(in the rows, 128 means zero)
Here are made-up objects, facts about them, and rows of numbers that follow some of those facts. Name the object behind each unnamed row.

Facts:
gibrem: belongs to class; dremom: sits directly inside; fimun: refers to
z107 fimun:z414,z27
z114 gibrem:966 dremom:z414
z125 gibrem:121 dremom:z557 fimun:z482
z139 gibrem:957 dremom:z557
z143 gibrem:966 dremom:z678
z161 gibrem:966 dremom:z891
z172 gibrem:121 dremom:z931
z173 gibrem:957 dremom:z210 fimun:z414
z178 gibrem:957 dremom:z669
z184 gibrem:121 dremom:z89 fimun:z196
z196 gibrem:121 dremom:z669 fimun:z697
z201 gibrem:957 dremom:z791 fimun:z3,z482
z205 gibrem:121 dremom:z107 fimun:z125
z21 gibrem:121 dremom:z697
z210 fimun:z278
z218 gibrem:957 dremom:z107 fimun:z891
z228 gibrem:121 dremom:z678
z230 gibrem:966 dremom:z891
z231 gibrem:121 dremom:z557
z239 gibrem:121 dremom:z669
z255 gibrem:121 dremom:z649 fimun:z184,z228,z810
z258 gibrem:121 dremom:z591
z267 gibrem:966 dremom:z975
z27 gibrem:121 dremom:z107 fimun:z205,z482
z276 fimun:z357
z278 gibrem:966 dremom:z289 fimun:z697
z289 fimun:z184,z228
z299 gibrem:957 dremom:z557 fimun:z173
z3 gibrem:966 dremom:z697 fimun:z445
z31 gibrem:957 dremom:z810
z313 gibrem:121 dremom:z276
z314 gibrem:121 dremom:z629 fimun:z3,z414
z335 gibrem:957 dremom:z591 fimun:z230
z344 gibrem:957 dremom:z557 fimun:z94
z357 gibrem:121 dremom:z669 fimun:z446
z361 gibrem:966 dremom:z697 fimun:z173
z363 gibrem:121 dremom:z931
z384 gibrem:957 dremom:z975 fimun:z21,z228
z389 gibrem:121 dremom:z891
z398 gibrem:957 dremom:z591
z411 gibrem:957 dremom:z414
z414 fimun:z278
z421 gibrem:957 dremom:z975 fimun:z918,z719,z384
z428 gibrem:957 dremom:z107 fimun:z27
z445 gibrem:121 dremom:z810
z446 gibrem:121 dremom:z209 fimun:z559,z697
z453 gibrem:121 dremom:z931
z459 gibrem:957 dremom:z975 fimun:z453
z471 gibrem:957 dremom:z591 fimun:z513
z482 gibrem:121 dremom:z649 fimun:z446,z228,z810
z49 gibrem:957 dremom:z591 fimun:z414
z492 gibrem:957 dremom:z791
z51 gibrem:957 dremom:z591 fimun:z699
z513 gibrem:966 dremom:z289 fimun:z228
z526 gibrem:957 dremom:z975
z533 fimun:z21
z541 gibrem:121 dremom:z697 fimun:z828
z549 gibrem:966 dremom:z697
z556 gibrem:121 dremom:z629
z559 gibrem:121 dremom:z533 fimun:z697
z576 gibrem:121 dremom:z533 fimun:z867,z941
z591 fimun:z697
z621 gibrem:121 dremom:z745 fimun:z559,z210
z639 gibrem:957 dremom:z791 fimun:z856
z645 gibrem:957 dremom:z414 fimun:z513,z421
z646 gibrem:121 dremom:z649
z655 gibrem:121 dremom:z209 fimun:z21
z657 gibrem:966 dremom:z697 fimun:z629
z669 fimun:z363
z679 gibrem:957 dremom:z810 fimun:z541
z697 fimun:z228
z699 gibrem:121 dremom:z931
z719 gibrem:121 dremom:z107 fimun:z968
z745 fimun:z414
z75 gibrem:966 dremom:z678 fimun:z228
z756 gibrem:121 dremom:z975 fimun:z398,z184
z777 gibrem:121 dremom:z975
z791 fimun:z278
z804 gibrem:121 dremom:z678 fimun:z230
z826 gibrem:121 dremom:z810
z828 gibrem:121 dremom:z414
z839 gibrem:957 dremom:z629
z855 gibrem:966 dremom:z697 fimun:z357
z856 gibrem:121 dremom:z649
z867 gibrem:957 dremom:z591 fimun:z446,z228
z874 gibrem:957 dremom:z891
z875 gibrem:121 dremom:z557 fimun:z856
z89 fimun:z384
z890 gibrem:121 dremom:z791
z900 gibrem:121 dremom:z414
z901 gibrem:966 dremom:z557
z918 gibrem:957 dremom:z810 fimun:z482
z920 gibrem:957 dremom:z591
z939 gibrem:957 dremom:z557 fimun:z946
z94 gibrem:121 dremom:z557
z941 gibrem:966 dremom:z414
z942 gibrem:966 dremom:z414 fimun:z541,z299,z810
z946 gibrem:966 dremom:z697
z956 gibrem:121 dremom:z107 fimun:z697,z228
z967 gibrem:966 dremom:z89
z968 gibrem:957 dremom:z557
z969 gibrem:121 dremom:z107
z975 fimun:z210
z981 gibrem:121 dremom:z697 fimun:z125

Some objects and their rows:
[119 131 120 158 128 140 121 129 132  95 140 132 138 121  81  99  55 141
 155 111 148 174 113 135 123 112 113 138 126  81  99 127]: z969
[143 111 163  83 117 136 114 140 133 102 122 124 126 121  94 223 144 114
 148 147 128 115 144 103 111 129 117 116 164 163 138 129]: z173
[124  99 138 118 121 157 116 111 118 113 136 106 121 122 138 130 146 129
  72 168 125 142 138 124 110 125 123  94 153 117  95 158]: z210
[111 134 131 161 141 133  93 118 131 183 170 125 132 121 155 125 121 118
 132 142  81 140  79 139 140  89  99  88 116 153 171 134]: z549
[145 112 146  95 126 157 110 103 129 114 115 104 113 132 125 161 165 137
 108 183 136 159 151 129 107 128 124  82 167 168  96 154]: z414
[126 120 147 134 136 139 152 126 129 165 143 136 135 141 160  54 114 123
  85 144  86 104  65 137  96 126 100  81 119 134 144 150]: z75
[129 122 118 134 140 143  79 101 140  79 112 116 119 115 114 121  77 137
 158 139 198 176  56 151 132 121 117 165 133 119 138 126]: z94
[121 107 127 122 111 138 126 131 136  75 121 128 118 129 103  89  57 135
 106 122 182 162  61 141 117 131 119 105 129 110  97 141]: z357
[113 101 112 144 127 126 149  94 124 158 135 124 139 121 137  72 136 119
  47 172 110 101 119 120 107 149 125  92 131 110 103 155]: z289
[121 131 113 152 128 137 115 124 140 108 123 121 124 124  99 115  64 142
 152 128 162 167 102 142 135 118 112 138 125 113 107 140]: z172
[127 109 126 138 110 126 148 158 142 108 114 138 150 119 129 150 154 101
 115 116  78  75 114 112 124 161 118 135 118 166 136 135]: z471
[121 138 143 155 146 138 123 132 127 182 147 124 132 128 176 102 119 125
 146 139  79 138  95 141 112 106  95 122 127 149 151 141]: z161
[136 118 152 136 137 147 137 113 125 147 145 135 135 137 150  62 125 120
 106 150  69 128  48 138 103 129 109  90 117 149 133 147]: z513
[128 113  99 150 143 141 129  78 122 157 132 124 149 129 101 108 150 128
  72 170  73 102 123 127 127 157 123 109 125 118 104 157]: z89
[100 110  95 121 118 108 114 100 146 134 144 141 134 135  69 113  73 126
 125 143 175 161  82 127 143 117 114  79 115 124 139 125]: z981
[118 131 110 151 131 131 120 118 139 110 119 126 134 125  99 119  60 142
 150 123 160 170 101 142 131 117 112 137 128 117 107 137]: z389
[128 122 102 160 149 147 120  71 121 172 131 121 151 127  90 118 154 131
  74 169  63  95 127 123 135 155 122 117 125 116 103 152]: z533

Name these rows:
No name comes twice in this set of rows, the named rows included.
[127 130 147 141 158 144 100 110 126 175 134 118 136 123 197  91 126 124
 130 162 113 128  65 148 111 113 102 139 132 137 181 137] : z901
[110 127 106 137 138 126 110 114 141 116 115 115 139 114 130 119  51 138
 123 139 200 153  82 147 128 125 111 167 126  94 152 134] : z875
[126 101 134 120 101 129 151 163 139  83 126 137 142 116 139 134 154  93
 103 116  95  82  89 108 117 160 123 126 121 176 131 137] : z867
[106 115 102 110 125 108  93 102 147 118 144 134 121 129  92 112  78 126
 187 140 169 212  95 138 148 104 115  96 116 146 127 118] : z541
[126 117 137 102 122 108 134 135 139 146 126 143 138 124 102 165 135 114
 132 142 121  82 142 102 107 151 118 113 141 151 145 129] : z201
[151 101 142 104 114 159  94 113 133  19 125 132 116 135  73  69  91 132
 141 134 150 197  25 150 126 137 124  89 129 141  77 141] : z228
[112 106 123 108 134 137 151 101 121 173 141 126 151 124 112 109 135 135
  90 167 123 123 186 106  93 132 120 103 148 104 103 133] : z107
[103 133 104 159 126 126 128 123 142 123 128 122 134 123 113 121  53 139
 137 122 160 158 113 141 125 118 107 140 119 106 123 138] : z804
[114 112 120 123 112 136 151 136 141  97 116 119 133 133  93 121  56 140
  69 140 194 128  93 130 106 133 110 101 131  94 111 141] : z621
[155 128 144 149 126 128 125 126 124 105 133 147 132 125  59 148 139 115
 136 128  66  73  83 107 114 161 126 120 140 132 121 141] : z384
[153 123 132 126 147 127  72 104 129 110 113 130 124 112  98 176 161 108
 166 151 100  99  66 124 130 157 123 167 145 154 162 128] : z968
[117 120 116  98 126 145 144 116 144 121  98 121 149 137  54 168  64 151
 110 141 190 143 145 122 113 127 107 112 143 114 124 125] : z314
[141 115 140 112 120 108 127 133 134 116 128 145 124 124 100 138 148 108
 157 136  98 102 106 112 113 154 124 113 137 154 122 133] : z918
[130  89 129 105 131 134 110  87 123 113 144 126 117 125 138  58 177 119
 151 165 102 179 118 130 115 135 132  93 137 159  76 142] : z810

The same objects again, as new rows of numbers:
Some objects and their rows:
[151 141 150 136 154 122 132  63 128 166 106 143 119 134 106  80  88 116
 112 120 114 134 150 103  77 100]: z196
[154 123 133 105  86 101  72 107 173 123 134  67 151 110 112 143  63 106
 112  66 155 119 168 141 127 127]: z697
[150 139 157 135 156 120 134  59 127 170 112 141 125 140 110  76  86 118
 105 116 109 140 144 101  76 100]: z446
[150 114 166 146 147 116 138  60 137 191 152 105 170 131 117  73  65 103
  76  80 110 156 134  99  74 107]: z228
[139 141 115  91 102 115  85 111 161 105  99 119 117 115 115 128 115  94
 137 121 142 107 200 144 133 119]: z289
[ 95 113 170  91  94  51 116 148 103 126 125  89 142 149 128 156  86 115
 194 112 142 147 109 114 158  82]: z3
[139 129 118 138  91 147 137 175 144  98 138 105 141 114  97 179 112 104
  94 113 166 131 124 154 175 152]: z891
[142 153 143 141 157 133 135  74 121 151  91 162  97 137  98  83 113 112
 128 139 101 128 156 106  79  93]: z576
[141 138 145 184 145 161 181 133 106 146 129 146 126 134  82 124 111 122
  90 129 124 152  89 111 113 121]: z453
[123 125  78 130 127 160 108 175 147  92 148 120 115 129 177 167 193 192
 144 132 115 100 100 146 144 174]: z459
[152 146 113  83  97 101  92 120 152  91  89 137 126 106 114 136 101 134
 148 130 175 116 194 134 135 116]: z107
[126 119  84 129 127 154 107 171 148 102 161 107 128 131 182 165 183 192
 135 119 117 106  93 144 142 177]: z411
[ 78 111 159 126 101  95 145 179  89 124 133  97 123 145 111 177 122  73
 174 135 127 140  86 141 186 106]: z114
[119 103  89 110 158 162 136 145 122 124 158 162 128 109 208 124 211 155
  98 186 147 102 110 175 168 212]: z939
[ 78 111 159 125 100  94 145 179  89 124 132  98 122 145 111 177 122  72
 173 135 128 141  88 141 187 106]: z267
[124 141 135 163 149 148 142  95 124 153 112 150 117 129  86  81 131  86
 123 129  81 135 163 105  80  87]: z655
[149 148 133  79 106 100  94 116 149  97  99 135 124 125 121 130  99 141
 133 136 173 120 167 134 140 121]: z745

Rows to name:
No name comes twice in this set of rows, the named rows included.
[145 136 151 136 149 117 134  70 127 161 116 148 140 126 106  70  92 125
 117 117 115 146 158  92  71  90] : z482
[135 124 150 160 173 165 203 103  84 169 123 198 127 108 108  83 131  86
  58 189 156 145 111 138 136 153] : z231
[ 79 117 154 130  90  92 141 187  95 117 129  85 118 151 105 190 117  82
 185 120 120 140  87 132 180  96] : z549
[136  95 109  63 157 109 104  95 136 138 158 164 168 102 235  77 172 192
 108 172 171 114 142 147 136 191] : z299
[118 118  75 100 129 131  67 121 169 109 142 109 126 119 194 119 189 165
 164 113  85  90 171 134 105 144] : z645
[142 142 127  92 107 115  92 114 156 107 105 118 117 126 118 135 110 103
 125 122 145 111 176 147 140 124] : z276
[149 134 159 139 154 121 134  65 127 173 123 133 135 138 110  77  86 114
  99 110 108 145 139 100  79  99] : z184
[ 77  99 173  90 108  60 104 116 111 155 139  77 144 148 140 125 105  52
 174 113 101 138 139 132 152  83] : z513
[122 132 109 116  95 134  98 136 162 103 121 108 132 108 103 135 132  68
 128 113 124 115 198 149 141 119] : z533
[109  77  96 104 152 144 114 118 146 151 192 124 177  99 221  90 196 121
  85 147 122 114 146 165 144 198] : z968
[113 112  76 106 126 133  70 128 170 111 155 103 138 118 193 117 189 162
 160 108  83  99 168 132 104 145] : z421
[131 131 145 161 132 123 162 124 113 136 135 160 175 112  85  80 106 151
 120 122 135 175 138  77  83  86] : z828
[137 125 141 174 132 138 140  97 141 165 142 100 152 129  88  98  91  92
 104  76  83 150 145  96  74  92] : z21
[144 128  93  78 133 109  70 116 159 106 129 123 125 131 205 129 155 229
 164 123 132  96 133 125 110 153] : z49
[120  86 201 142  88  86 159 165  68  98 136  58 127 132 134 166 117  47
 161 117 103 176  57 142 211 136] : z230

The same objects again, as new rows of numbers:
Some rows with their names:
[115 158  90 172 134 154 116 130 136 133 157 154 130 113 108 153 135 150
 108 110 115  92  94 138 176 123  74 151 125]: z639
[106 169 117  98 126 132 128 143 130 147 133 101 137 110  95 148 129 158
  97 122 109 100 141 114 154 104 143 143 138]: z459
[136 114 126 140 168 166 105 118 127 104 112 115 158 170 161 137 164 127
 168 157 140 171 167 130  74  80  97 114 120]: z975
[136 113 125 144 128 149 112  94 123  77  91 137 159 158 158 100 165 158
 176 178 161 151 166 109  92 103 113 115 123]: z629
[106 171  96 121 102 139 127  99 114 126 128 146 118 101  84 150 112 158
 129 119 128  62 110 114 163 122 124 131 147]: z839
[ 96 139 129 133 106 129 105 165 152 132 169 104 141 133 101 145  57 187
 121 110  56 139 121 143 169 150 122 148 152]: z867
[139 113 144 130 123 106 135 150 117 149 121 136 102 130 116 118 121 102
 105 109 127 135 114 146 130 145 154 134 140]: z655
[ 89 161  81 132 151 136 116 113 134 130 146 147 123 104 110 144 136 100
 120 124  86 104 113 141 177 139 139 140 130]: z218
[105 165  83 134 127 139 143 145 122 140 146 151 123 105  87 150 115 138
 127 123  97  83 107 125 153 116 133 146 119]: z939
[144 113 150 143 116 120 137 148 112 157 128 143  95 146 109 151  87 111
 115  87 121 134 105 159 126 139 127 127 151]: z357
[146 108 144 136 140  81 137 140 126 160 118 134 104 125 111 111 124 100
 106 101 128 132 120 140 137 139 142 113 126]: z541
[146 151 147 126 136 144 135 118 136 115 150 112 176 129 167 151 128 102
 150 127 128 141 133 130 111 117  98 110 107]: z942
[148 149 139 132 157 105 143 115 134 116 138 118 167 113 129 142 121 108
 172 116 119 118 148 115 106 116  86  91 102]: z3
[101 165 114 148 134 120 135 156 128 155 145 131 167 128 106 153 121 134
 102 117  84 104 135 143 167 109 135 137 129]: z201
[159 155 139 176 116  63 161 213  81 163 129 174 144 134 101 136  81  91
 109  80  97 134 135 180 115 119 138 139 129]: z125
[ 69 169  82 125 109 125 127  90 113 120 123 145 122 100  80 134 120 139
 158 131 114  63 111 114 158 158 136 134 148]: z398
[ 97 151 107 118 111 138 129 114 131 139 134 130 134 109 114 126 142 157
 104 133 123  83 123 117 174 131 142 134 130]: z492

Name these rows:
No name comes twice in this set of rows, the named rows included.
[152 148 153 162 104  74 126 204 112 141 141 142 137 146 112 124  46 107
 105  79  65 177 147 186 139 146 159 128 153] : z482
[105  69 145 139 161 169 105 125 159  97 136  80 126 187 131 144 121 175
 204 162 121 184 135 103  53 133  72 143 133] : z591
[126  99 124 140 245 180 138 128 130 150 119  88 140 180 146 195 214  65
 168 146 148 154 149 121  46  53  60 113  98] : z414

